Below are the code and all the weights of a small trained network. Each question names an input and a target symbol and asks about switching units off, where a switched-off unit gives its printed mean instead of its output.

import numpy as np


def w(rows, s, z=0):
    codes = np.array(rows[::2]) - 128.0
    scale = np.full(codes.shape[1], s)
    scale[-1] = z or s
    return codes * scale


def f(y):
    return np.maximum(y, 0)


def softmax(a):
    e = np.exp(a - a.max(-1, keepdims=True))
    return e / e.sum(-1, keepdims=True)


def log_softmax(a):
    a = a - a.max(-1, keepdims=True)
    return a - np.log(np.exp(a).sum(-1, keepdims=True))


def net(x, mask):
    ids = ['δηθλξπστφψω'.index(c) for c in x.split()]
    T = len(ids)
    res = E[ids] + P[:T]
    u = 0
    for l in range(2):
        r = res
        for j in range(3):
            rows = slice(2 * j, 2 * j + 2)
            q, k, v = (r @ M[l][rows].T for M in (Q, K, V))
            z = softmax(np.where(np.tri(T) > 0, q @ k.T / 2**0.5, -1e9)) @ v
            o = O[l][rows]
            res = res + np.where(mask[u + j], z, o[:, -1]) @ o[:, :-1]
        u += 3
        y = f(res @ A[l][:, :-1].T + A[l][:, -1])
        res = res + np.where(mask[u : u + 8], y, B[l][:, -1]) @ B[l][:, :-1]
        u += 8
    return log_softmax(res[-1] @ U[:, :-1].T + U[:, -1])


Q, K, V, O, A, B = {}, {}, {}, {}, {}, {}
E = w([
[89,153,163,187,81,94,181],'δ',
[159,109,126,110,103,181,42],'η',
[64,188,8,49,104,169,92],'θ',
[38,85,128,170,203,182,144],'λ',
[104,194,126,215,145,120,88],'ξ',
[119,130,75,211,112,19,129],'π',
[159,167,154,117,198,96,168],'σ',
[133,150,83,210,126,161,143],'τ',
[200,100,56,137,165,140,133],'φ',
[63,177,194,131,115,189,138],'ψ',
[109,85,141,105,47,193,239],'ω',
],0.016)
P = w([
[232,71,113,228,137,253,155],'0',
[207,139,74,209,137,209,145],'1',
[176,147,77,190,127,194,161],'2',
[143,158,83,160,122,175,167],'3',
[112,170,85,138,122,152,179],'4',
[86,177,86,115,120,132,188],'5',
[63,189,84,95,118,115,192],'6',
[41,194,79,78,109,97,197],'7',
[34,202,63,63,114,78,198],'8',
[34,227,60,49,116,70,188],'9',
[45,253,42,46,112,57,184],'10',
],0.0058)
Q[0] = w([
[97,186,107,194,149,117,197],'0.h1',
[86,170,133,173,125,168,126],'0.h1',
[52,88,122,189,41,200,124],'0.h2',
[162,124,42,193,119,160,108],'0.h2',
[128,155,63,148,134,254,181],'0.h3',
[98,138,142,211,69,95,158],'0.h3',
],0.007)
K[0] = w([
[11,157,63,53,112,107,187],'0.h1',
[154,134,81,59,143,115,126],'0.h1',
[71,154,88,128,113,124,109],'0.h2',
[78,91,71,129,74,162,174],'0.h2',
[96,164,116,81,86,126,157],'0.h3',
[108,193,87,108,166,99,94],'0.h3',
],0.011)
V[0] = w([
[208,61,206,119,89,151,92],'0.h1',
[126,165,191,199,226,77,7],'0.h1',
[61,9,67,147,3,164,121],'0.h2',
[243,128,158,151,153,139,100],'0.h2',
[150,16,87,91,67,191,162],'0.h3',
[168,102,225,240,179,136,125],'0.h3',
],0.006)
O[0] = w([
[40,182,236,175,118,67,153,105],'0.h1',
[147,23,253,130,138,114,59,4],'0.h1',
[79,97,116,147,170,54,131,161],'0.h2',
[160,113,159,154,99,157,104,112],'0.h2',
[90,59,57,90,121,172,157,194],'0.h3',
[146,88,131,241,83,124,200,112],'0.h3',
],0.006,0.011)
A[0] = w([
[105,169,139,120,41,112,173,124],'0.n1',
[56,90,89,169,129,155,146,55],'0.n2',
[159,137,75,182,70,132,132,104],'0.n3',
[103,200,114,137,1,171,206,192],'0.n4',
[172,132,82,92,120,173,100,216],'0.n5',
[191,86,103,61,89,186,180,142],'0.n6',
[107,121,157,54,121,130,150,3],'0.n7',
[229,131,204,115,90,165,106,91],'0.n8',
],0.0074,0.0023)
B[0] = w([
[151,96,72,146,3,121,121,178],'0.n1',
[200,131,46,157,152,174,37,179],'0.n2',
[223,116,131,130,175,90,70,160],'0.n3',
[205,111,115,128,58,150,77,251],'0.n4',
[110,69,78,10,132,72,76,164],'0.n5',
[192,61,131,79,128,143,89,192],'0.n6',
[173,143,82,113,136,66,95,141],'0.n7',
[135,70,146,199,92,114,147,132],'0.n8',
],0.006,0.018)
Q[1] = w([
[248,109,36,129,160,170,131],'1.h1',
[126,83,122,112,68,138,78],'1.h1',
[86,197,146,166,157,97,152],'1.h2',
[114,127,94,115,140,144,63],'1.h2',
[102,152,106,103,131,158,124],'1.h3',
[67,169,153,115,233,126,111],'1.h3',
],0.013)
K[1] = w([
[83,200,92,47,122,76,81],'1.h1',
[75,118,59,137,103,151,126],'1.h1',
[161,57,207,165,130,106,179],'1.h2',
[99,155,118,1,130,88,121],'1.h2',
[106,95,123,103,128,193,186],'1.h3',
[95,34,171,168,148,161,112],'1.h3',
],0.0072)
V[1] = w([
[146,90,148,136,121,147,239],'1.h1',
[198,172,106,93,47,188,127],'1.h1',
[182,129,86,146,204,80,143],'1.h2',
[94,182,111,162,133,160,138],'1.h2',
[129,100,118,138,2,174,72],'1.h3',
[163,102,167,31,123,152,99],'1.h3',
],0.0094)
O[1] = w([
[96,120,89,124,97,158,252,101],'1.h1',
[119,169,76,147,87,144,111,254],'1.h1',
[197,127,67,164,189,92,141,141],'1.h2',
[200,153,191,175,193,255,104,107],'1.h2',
[107,84,148,239,87,127,142,254],'1.h3',
[72,103,98,130,216,208,147,154],'1.h3',
],0.0085,0.024)
A[1] = w([
[113,141,61,172,58,122,106,97],'1.n1',
[75,187,168,222,204,78,194,170],'1.n2',
[116,123,109,175,124,97,169,124],'1.n3',
[94,64,84,101,161,237,200,152],'1.n4',
[122,2,158,158,86,68,124,50],'1.n5',
[120,78,160,160,144,222,144,188],'1.n6',
[96,93,86,129,84,66,144,157],'1.n7',
[103,160,82,71,157,151,61,254],'1.n8',
],0.0084,0.0023)
B[1] = w([
[156,128,192,115,167,149,133,254],'1.n1',
[181,132,65,86,5,44,83,134],'1.n2',
[164,134,131,63,145,163,131,161],'1.n3',
[88,170,75,99,133,115,125,166],'1.n4',
[80,113,157,92,148,108,99,159],'1.n5',
[46,160,74,153,124,102,101,147],'1.n6',
[153,161,177,69,173,116,157,184],'1.n7',
[147,138,169,166,98,106,181,154],'1.n8',
],0.011,0.039)
U = w([
[134,92,249,167,110,141,218,118],'δ',
[73,60,187,102,170,132,45,253],'η',
[118,128,138,134,141,148,89,20],'θ',
[96,131,19,166,151,157,35,180],'λ',
[141,151,121,139,43,117,10,59],'ξ',
[134,127,153,72,158,71,75,81],'π',
[139,125,72,125,14,81,244,213],'σ',
[192,75,139,199,195,210,92,81],'τ',
[141,18,117,99,255,135,150,69],'φ',
[78,157,159,203,43,204,106,119],'ψ',
[93,202,172,97,239,219,152,125],'ω',
],0.0061,0.0052)

Each question gives the input, a string of symbols that net reads in full, and the target symbol t.
The units are the heads (2 rows each of Q, K, V and O) and the neurons (one row each of A and B). Each row of codes is followed by its name. A weight is (code - 128) times the scale printed after its matrix; where a second scale follows, it is the last column's (O, A, B and U).
mask holds one flag per unit, layer by layer, with each layer's heads first. A switched-off unit (its flag False) gives its mean, the last column of its rows in O or B, instead of its output. The means were averaged over made-up inputs and are rounded, as every weight is.
A unit's drop is (log p(t) with every unit on - log p(t) with that unit switched off) / (log p(t) with every unit on - log p(t) with every unit switched off).
The circuit of an input: a set's keep is (log p(t) with only the set's units on - log p(t) with every unit switched off) / (log p(t) with every unit on - log p(t) with every unit switched off). Starting from the 12 units with the biggest drops (on a tie, the unit counted first), units are removed one at a time, each time the one whose removal leaves the highest keep (on an exact tie, the one counted first), for as long as the keep stays at least 0.8.
units of the circuit, in order: the units of the circuit, biggest drop first
top k neurons: the k neurons with the biggest drops, biggest first
top k neurons in layer l: the k neurons of layer l with the biggest drops, biggest first
input ω ω σ ω θ ω ω η ω λ, target τ: units of the circuit, in order => 1.h1; 1.n4; 1.n5; 1.h2
input ω ω ω ξ ω, target ξ: units of the circuit, in order => 0.n6; 1.h3; 1.h1
input σ ω ξ ω λ λ σ σ ψ, target ψ: units of the circuit, in order => 1.n7; 1.h2; 0.h2; 1.n3
input ω θ ω ω σ λ, target τ: units of the circuit, in order => 1.h1; 1.n4; 1.n5
input ω η ψ ξ, target ξ: top 3 neurons => 1.n2; 0.n4; 0.n6
input ω ω ω ω ω ω ω ω δ, target δ: top neuron in layer 0 => 0.n1
input ω ψ ω, target ψ: units of the circuit, in order => 1.h2; 1.n6; 1.h3
input σ σ ω τ τ, target τ: units of the circuit, in order => 1.h2; 1.n4; 0.n3
input ξ λ σ ω η η ω, target η: top 4 neurons => 0.n4; 0.n6; 1.n5; 0.n5
input λ ω λ ψ ω ω ω ω ω δ ω, target δ: units of the circuit, in order => 1.n1; 0.n1; 1.h3; 1.n7
input ω π ω, target π: top 2 neurons in layer 1 => 1.n5; 1.n7
input ω θ ω δ, target τ: units of the circuit, in order => 0.h1; 1.n4; 1.h2
input ω ω ω ω ω ω δ ω δ, target ω: top 4 neurons => 1.n1; 1.n7; 1.n3; 1.n8
input σ τ π, target π: top neuron => 0.n4
input λ ω ω λ ω, target λ: top 2 neurons in layer 1 => 1.n6; 1.n4
input λ π δ σ ω π σ ω, target π: top 2 neurons in layer 1 => 1.n7; 1.n5
input ω λ λ ω λ φ, target φ: top 2 neurons => 0.n5; 0.n4
input ω λ λ ω λ δ π σ σ δ ω, target λ: top 4 neurons => 0.n2; 0.n6; 0.n4; 1.n6
input τ λ δ, target δ: top 2 neurons in layer 1 => 1.n4; 1.n6
input λ σ ψ φ ω ω ψ σ ψ ω, target ψ: top 2 neurons => 0.n4; 0.n6
input π σ ω λ, target λ: top 3 neurons => 1.n1; 0.n2; 1.n7
input ω ω ω τ, target τ: top neuron in layer 0 => 0.n2
input ω ξ σ ω, target ξ: top 2 neurons in layer 0 => 0.n6; 0.n4
